Each row is followed by its class.
[-14  -2  11   6 -12   0   5  -2   4  13  -3   0  -5   6 -14  10  23 -10
   6 -14   5  -5  -4   8  19 -17   9  16 -14 -11  27  -7  10   7  11   3
  -6 -17] => rerim
[ 10  -5   4  13   5   5 -24   1  -3  -3  26   5   5   2 -12  27  39  -2
 -14   9  10   2   6  14 -13   4   6  -4   1 -14  29  -5 -12  10   0  -3
   6  32] => Bopo
[  2  -4  12  14  -6  -1   5  13  -7  -3 -14  10  10   8  26   8   4   4
   6 -23 -28  -1  -7  -5  -4  -5  -3  17   7   5  19 -20 -18  -3  -1  -5
 -19  -3] => tudo
[ 41  -5 -36  -4  -1   0 -10  -3 -21  12 -17  -5   3  25  -9  17  -2   7
  14   8  10  -2 -11   9   8  -7  15   0 -18  -6  -7 -19  -8  11  18   6
 -27  11] => vofu
[ 12   6  -2   2  -2   0 -16   5  -6  14 -26  -3  -2  11 -12  -7  11  -8
   5 -11  12 -10  -7   8   5 -19  -5  24 -12  11  27  -9 -11  16  -9  27
   4   6] => lan
[ 35 -42   9 -15 -29  -5 -15   9 -45  -9 -14  43 -15 -35  -7  33  66   8
   0  34 -15  25  -5 -18  15   3 -20  31 -33  10   0  28  12  40 -17 -51
   8  71] => lan
[ 20   2 -20   3  21   3 -12   7  -7  -6  13   6   6  14 -13   2  18   2
 -10  -5  22   4  -6   1  -2   6  -1  -1   4  14   2   9  -3   5  -2  -9
   7  -4] => guz
[ -9 -12 -21  19   8 -14   6  17  33   5 -33  18  10  33  -9  10 -38  -1
   4 -14 -20 -15 -16  -7   0   1  -1  29  10   5  58  -1 -19   2   1  18
  13   3] => lan
[-22  -4 -14 -14  18 -10  13  17   4   3  17  48  -5  -5  14  31  -8  -4
 -57 -20 -40  27  -5  11  -3   7 -11   6  23  20   2   6 -49   0  27 -54
  29  21] => lan
[-27  -1  18  12  -7   3   1  19   9  16   0  -5   4   5 -24   7   8  -6
   6 -13  -4 -10   3 -25   9   1  11  31  -4  16  20 -30  -5  21   2   7
 -16  23] => Bopo
[ 38  16 -15  -2 -17 -25  26   3  33   3  10   2  13  13   6  29   8  36
   4  -6  23  12   0 -34  -4  -6 -28  -2 -13   2  73  24 -29  18 -22  14
  14 -16] => rik
[ 38  -2 -10  23  11 -17 -18  18  34   4   2  14  12  20   9  17  20  10
 -26 -13   8   0  -3   1 -30   5  -1   0   3   8  30  -7 -17   8  -8  27
   5  -7] => lan
[ 17   1  -7  -3  -1  19  11   2   4   0 -18   5  -5  12   7  10  13  -6
   6 -11  -3  -5 -12   5  25  -3   1   9  -2   7  26 -16 -13  13  11   8
  -7  14] => vofu
[  6  -3  21   8 -15  -2  -8  14  -5   9 -28  -9   3   1  33  -6  19 -10
   9 -15  -6 -11 -15 -13   2 -10   8  -5   1  12  13 -12 -15  22   6  15
   0  -1] => vofu
[  4  -1  52 -19 -25  62  83 -13  16  17  18 -20  37   8 -35  92 -10 -23
  -4  12 -49 -18  30 -48  20   5 -27  12 -15 -30  86 -48  19 -23  30  80
 -19  61] => rik
[ 35  22 -24  -4  22  -1   7  -7  14  -2  11 -20   0  41 -29   0   5  23
 -14  -2  41   1  39  -2 -12  -9   5 -13   0 -20  20   5  -8 -10 -10  26
 -22 -36] => tudo
[ 29 -12 -25  -2   4  -7   4  14  32 -28   9  25   4 -14  30  15  33  18
 -26 -10  37  -9   3 -41  21  30  30 -38 -11  33  35  -2   1  23 -30 -31
  21 -15] => veveg
[-29  25 -27 -22  11   5 -20  40   5  13  -9  25 -34 -24  -3 -12 -31   5
 -10 -32   8 -17 -30  -8  13  31  23  44  12  24   0   8  12 -15   5   0
 -17  26] => guz
[ 24 -10  11   8 -18   0  33  23  27   1  14  -5  10   7  53  46  18   1
 -32 -27  -3   3   9   1   3  13 -10  -8  21  -7 -10  26 -13   4   9  -2
  28 -61] => guz
[ 30 -25  36  22  -5 -22  10 -26  16  -1  16 -20  29  15  -3  23  49  -3
   3  14  38   0   8  12  -8  10  -1  -9 -11  -2  46  11 -11  46 -34  21
  23 -21] => guz
[ 47  -9 -20   1  11   3 -12  20  14  -8  -1   0  -4  27  -4  -7  16  -5
 -18  15  23  -6   9  -9   5 -11   0   2   1  -1  15  11   1  14 -14  10
  20 -13] => rik
[  4  -2 -13   4  -3  12   2  -1  -2   1 -11  -7   1   4  13   8   0  -8
  11   4  -8   5 -12  -2   8  -9   4   1  -3  -7   9 -22  -8  13   7   4
 -15   9] => vofu
[-31 -27  11  22  -9  17  26  -4   5   9 -34  12  28  -1  19  -3  21   0
  43 -39   1 -26 -37 -16   1   4   6  22  10  14  27   6   2   6   3  -8
  -1 -26] => rerim
[ 39   4 -31  -2   6   0  -7  11   6 -10   1   9  -7  29  -3   3  20   2
 -18   0  19  11  -3   8   1   7  -4  -9  -3   5  13  15 -15   6  -3  -9
  21   0] => lan
[ -2  16 -33 -18 -28  52 114   5  28   1   9   1  51  60  29  69 -20  16
  -9  -3 -12 -24  -5 -24  22   9 -13   1  44 -24  59  20 -44  12  10  -6
  17  18] => tudo
[-13  -9   8   6  -9   9  -4  -8  -9   6 -18  -2   2   9   7   4  -3  -6
  11  -8 -10  -7 -17  -1   7 -12   9   6  -9 -13  22 -32 -11   6   3  12
 -10   4] => veveg
[-14 -11  42 -13   0  33   9 -47 -13   7 -19 -11  40 -13 -33  14 -56  -6
  29   2 -41   9  35 -15 -15 -13 -34  29 -12 -13  37   2  -8   1  13 -26
  11  32] => Bopo
[ 22 -11 -17 -11 -27  48  57 -27   6  -4 -22  37  13 -19  20  42 -14 -28
   7   5 -69   3 -49   8  66 -19  43  15   8 -18 -11 -71 -22 -30  14  25
 -41  -7] => rerim
[ 34   5 -16  -7 -16  -3  -7  19  12  21 -26 -14 -15  11  32 -11 -12 -18
  19  -5 -30  -2 -32  -2   5   2  -7  28  -3  10  26   1 -32   1  39  -3
 -14  -1] => rerim
[ 38   8  26  28  -7  -1 -25  10   5   1   5  -2  20  31  -3   8  30   1
 -20   9   9  10   2  -7 -19 -12  11 -11  11 -13  -3  -5 -18  18   2  19
 -12 -18] => veveg
[ -7  -3   9  -9 -16   0   5  10   4   3 -27  15  -9   7  19   3  -6  -8
   2 -30 -31  -8 -21   3  17  -2  -5  14  -9  17  24  -4 -11  20  20 -21
   8  17] => veveg
[-39  -7  -7 -21 -21 -22  -5  19   1  11 -21   0 -19  -9  42 -15  -3  11
 -14 -32  -6 -10 -12  -8  -9 -16  13  -5  -5  -2 -12   2   1  12   8 -16
   8 -17] => veveg
[ 30  -7 -46  -6  14  39  25   6   1 -10 -20  31   6 -14 -13  66  22   1
 -18  -2 -10  12   5  26  20 -22  -3  13   9 -37  67   4   7 -19  34  22
 -17 -10] => Bopo
[  2  -2 -44  -8   7  -2 -30   3   5 -29 -12  26 -24 -17  29 -27  31 -12
  -1  16   0  19 -35   8  19  -9  18 -18   5  -3   1 -17   3 -17   1  -9
   9   9] => vofu
[ 36  -4 -37 -12  -1   0  25   6  22  -8   5  14   3  -7  20  24   5  -4
 -23  -3   1  19   6  -4   2   8  10 -22 -11   9  19   7  -3  17 -14  -8
  22 -13] => tudo
[ 16   1 -32   8  21   9 -11  16  23 -15  -7  19   1  11   4 -14  13  11
 -23   4  21   7   1 -12  -4  -3  10 -11  10  -6   6   6   4  18  -7 -10
  11 -13] => Bopo
[ 28   1 -35 -10  11  22   7  21  23  -4 -10  11   3  27 -22   4  -4 -15
 -16  12  19  -1  -7  21  11  -5  15  10  15   1  42  -1 -21   0   1  15
  18   9] => lan
[  9  25 -53 -39   3  18  -6 -23  10 -12   8   4   0   1 -13 -10  64 -17
 -17  25  43  13  -1   8  31  -1  11 -17   1   7  -7 -18   0  -7  18 -10
  21  28] => veveg
[ 25 -11  -2   1  -3   3  -1  10  10 -22  -6   8   0   3  14   4  35  -2
 -12   4  10   9  -4  12  19   9  -7  -7   1   3  15   3  -3  12  -4  -5
  29  10] => guz
[ 32   6 -40  -8  48  -1 -22 -13  26 -22   2   0 -11  19  11 -25  15  14
 -44   9  23   9  21 -34 -33  18  22 -16   1 -11 -13 -23  16  -9 -22  11
 -32 -18] => lan
[ 65 -11  -7  11  13  -9  20  20  -2 -14  -4  39 -31  69  -1  19 -50  39
  -2   0 -20  24 -32   8   6   8   7  28 -10 -26  14 -35 -34  -3 -39  23
 -30   1] => guz
[ 26  -2 -24   5  17  -3  -5   2  16  -5 -10  -5  12  17  -1  -9  35  -1
 -15  21  31  -6   9  -9  -5  -9  11 -11   6  -2  20   3   0  17  -4   7
   8  -8] => rerim
[-16  13 -42 -13   2 -17  -4  11  -7  11 -24   9 -15  14 -12  -4   4   4
  13 -25  26 -11 -13  14  22 -14   0  11 -13   9   5 -14   3  -1  10  -5
  16  13] => rik
[ 10 -20   0  -8 -19  15   9  11  20   5 -28   1  14   2  10   5  -4 -23
  13  -6 -18 -11 -12  -2  25  -7 -11  36  -5  10  42 -18  -2  -2  17  12
  19   6] => rik
[  2  21 -16 -14 -12  18   0   0  -7  -8   6   1 -10  -2  20  20   1  -5
  -8 -19  -3   1  -9  12  22   5   3  -3  -9   0  18 -11  -7   0  10 -23
  -1  11] => veveg
[  2  -9   0  11 -16  11  16   1  16   4  -7  -3  15 -15  20   6  -5   4
   0   0 -19  16 -26   1  10   1 -13  12   4   8  32   0 -32  28   6  16
 -11  -1] => vofu
[ 22 -11 -39   9  16   4   8   9   4  -9  -1  15   6  19   9   6  32   6
 -12   7  18   3 -10 -17   5 -11  -1  -7   7  -5  -1   2  -2  22  -4 -14
  -1 -15] => rik
[ 31  -8 -28   4  17   0   4  -5  16 -11  -5   7   3  19  10   8   7 -10
 -22  14   1   5  11  19   4  -4   0  -4   5 -15  23   4  -5   2  -3  10
  14 -19] => tudo
[ -1  21   9  13   6 -10  15   9 -20  22  10 -19  23  26  -6  32  22  -3
  17  -6   6 -10 -11 -41 -36 -24  -5  12  10  -2  39   5  -1  22 -11  26
 -30  -9] => guz
[  3   9 -31  17  12 -11  16  -9  16   8  23  14   6  25 -18  16  14  -4
 -16   3   2   2  -6 -30   4  -5  10 -12  -4   2  12   6  -3  25 -17  13
  -5 -16] => tudo
[ 15   6 -20   4   6  -1  -3   4  15 -15   2  10   5  26   7   7  32   7
 -15  -3  25   6   1  -4   5   2  -1  -4   6   3  22   6  -6   8  -2 -12
  15 -13] => veveg
[ 16 -35 -63  69  50  21 -62  24 -39  -2 -41  14  40   5  32 -12  38  40
  38 -63  81   0 -18  15 -50 -16 -30  18 -15   2  10 -16  36 -16  -3 -13
 -11 -98] => lan
[-16   5 -25 -23  -9  23  14  -3 -21   2  -9  -1  -3 -20   7   5 -10 -29
 -16  11  -6   0 -10   0  32 -20  28 -11   0  -5  11 -10 -14  16 -11   1
  27  10] => Bopo
[ -7 -13   0 -13 -15  -6  21  13 -56  26  20 -58  33  21 -63  15  16   4
  -1  42  28   8  42  -7 -36 -36   1  22  12 -12 -47  35  19  -8   6  19
 -24 -24] => rerim
[ 32  12 -13   4   8   7   5  -6   2  -3 -17  -1  -3  18 -26   9  14  19
  17  -5  22 -13   7  -2   8  -8  -6   7  -6  -3  23 -10 -12  -4 -16  26
 -24   6] => lan
[  1  -7 -26   6  -2   1   0   8  -4  -4   4  11   6   8  -9  21  25   4
  -3   1  10  11  -3 -11  -3 -14  19  -9   0 -12  12   3  -5  21  -2 -24
   4  -2] => Bopo
[ -2   4 -23   5   0  -2  -8   2  -9   4  -3   8  -3   8  15   8  11   6
  10 -13   4  -6 -16 -16   6  -6  13  14  -5   2  17 -20 -17  13 -12 -13
  -7   3] => Bopo
[  9 -13  -7 -20 -22   2  10   1 -11   5  -3 -11  -5  -9  40  21   8 -20
   2   0 -27  -5 -25 -11   3  -1  13  10 -15  -1   9 -28   0   9 -15  16
   3  21] => guz
[ 20   5 -18  -6   9  15   8   2  24 -11   6   1   6   6  -4  10  21   0
  -9   9  21   5   3   3  12   4  -4   0  10  -7  23   6  -6  12   5  -8
   6   3] => guz
[ 25   3 -46  -2  10  -2  -4   5  13 -11  -6   6   3   9 -15   8  16  -2
 -10  15  23  -5   6   6  10  -4   9 -17   9   0  16  29  -1   7  -2   1
  31  -1] => Bopo
[ -9  -5 -24   0  -3   9  -4  -1 -16  -1 -18   0   3   3   4  11  18   5
  11 -12   5  -1 -10   0   5 -12   8   7  -5  -4   9 -28  -7   2   4  -3
 -15  10] => veveg
[ -8  -1 -14   3  -4   1   8   8   3   2 -20 -11  -5   5  17  10  -1  -8
  20  -7  -3  -8 -11  -8  17  -3  16   9   0   6  29 -29 -18  16   0   0
 -17  13] => vofu
[ -9  -2  -2   7 -18   2  10  15  -3   7  -2 -14  12  13  21  13   9 -10
  15 -22   9 -18  -5  -2  13   1   2  20   5  16  15   3 -10   9  -6 -13
  25 -19] => Bopo
[-10  -6 -15   6   9   6   4 -13  -1  13 -23 -10  -1  15 -14   8 -22 -18
  20  -9 -15   3 -14  16   4 -12  10   7 -13 -12  23 -29   1   9  23  20
 -25   2] => vofu
[ 34  -6 -13  29   4  21  10   0  24 -19  -5  -2  11   1  19  12  22  -2
   8  11  12  13 -11  -1  -1   6  15  -3  16 -10   4   5  -1  32 -21   2
 -26 -26] => vofu
[  1  -1 -17  -3  -3   6   0  -3  -7   2  -8  -4  -5  10   9  14  15  -6
   4  -5 -14   2  -8  -2  17  -2   1  14  -6   6   7 -26 -15   9  13  -3
 -15  26] => vofu
[ 13  -2 -38   7  14   2 -20   0   1  -7  -8  10   4   5  -8  -1  25   1
 -19  11  12  12  -4   9  -1 -14   3  -7   7  -2  -2  -7 -15   6   7   5
   3   1] => veveg
[ 19  12 -16   1 -15  17  -7   4 -13   4  -6  -9   1   5   0   2  24  -6
  11   3  25 -12 -15   4  25 -11   1   3  -6  -7   4  -4  -4  14  -5  10
   1   7] => rik
[  7  18  19  18 -25  20  -1 -24 -16   0  -1  -3   8  10   4  20 -17  10
  38 -30 -12  16 -33  12 -11  10   2  16 -13 -22  18 -11  -9  -7  -6   1
 -41  -9] => veveg
[ 21   1 -27  -7  22  -1  -9   5  38 -10   2  31 -11   7  -6 -10  16   6
 -20  10  33  -1  -3   6  10  -7  25 -11  14   1   1 -13 -14   0  -9  -1
  11 -13] => veveg
[ -1  15  -1  -7   1  18  15   2 -12  13   3  -4  -8  10 -19   6   3   9
  -1 -15  12  -3   4  -6  14  -5  -4  10 -10  -1  15  -3 -10   0   6   2
 -11   6] => rerim
[-23  41  -4  47 -28  24  30  86   4  -1  17 -25  -4   9  16   6  35  -9
  46 -24  10  -4 -36 -23  -3  -2  15 -20  32  39  10 -27 -67  79 -32 -48
 -23  70] => tudo
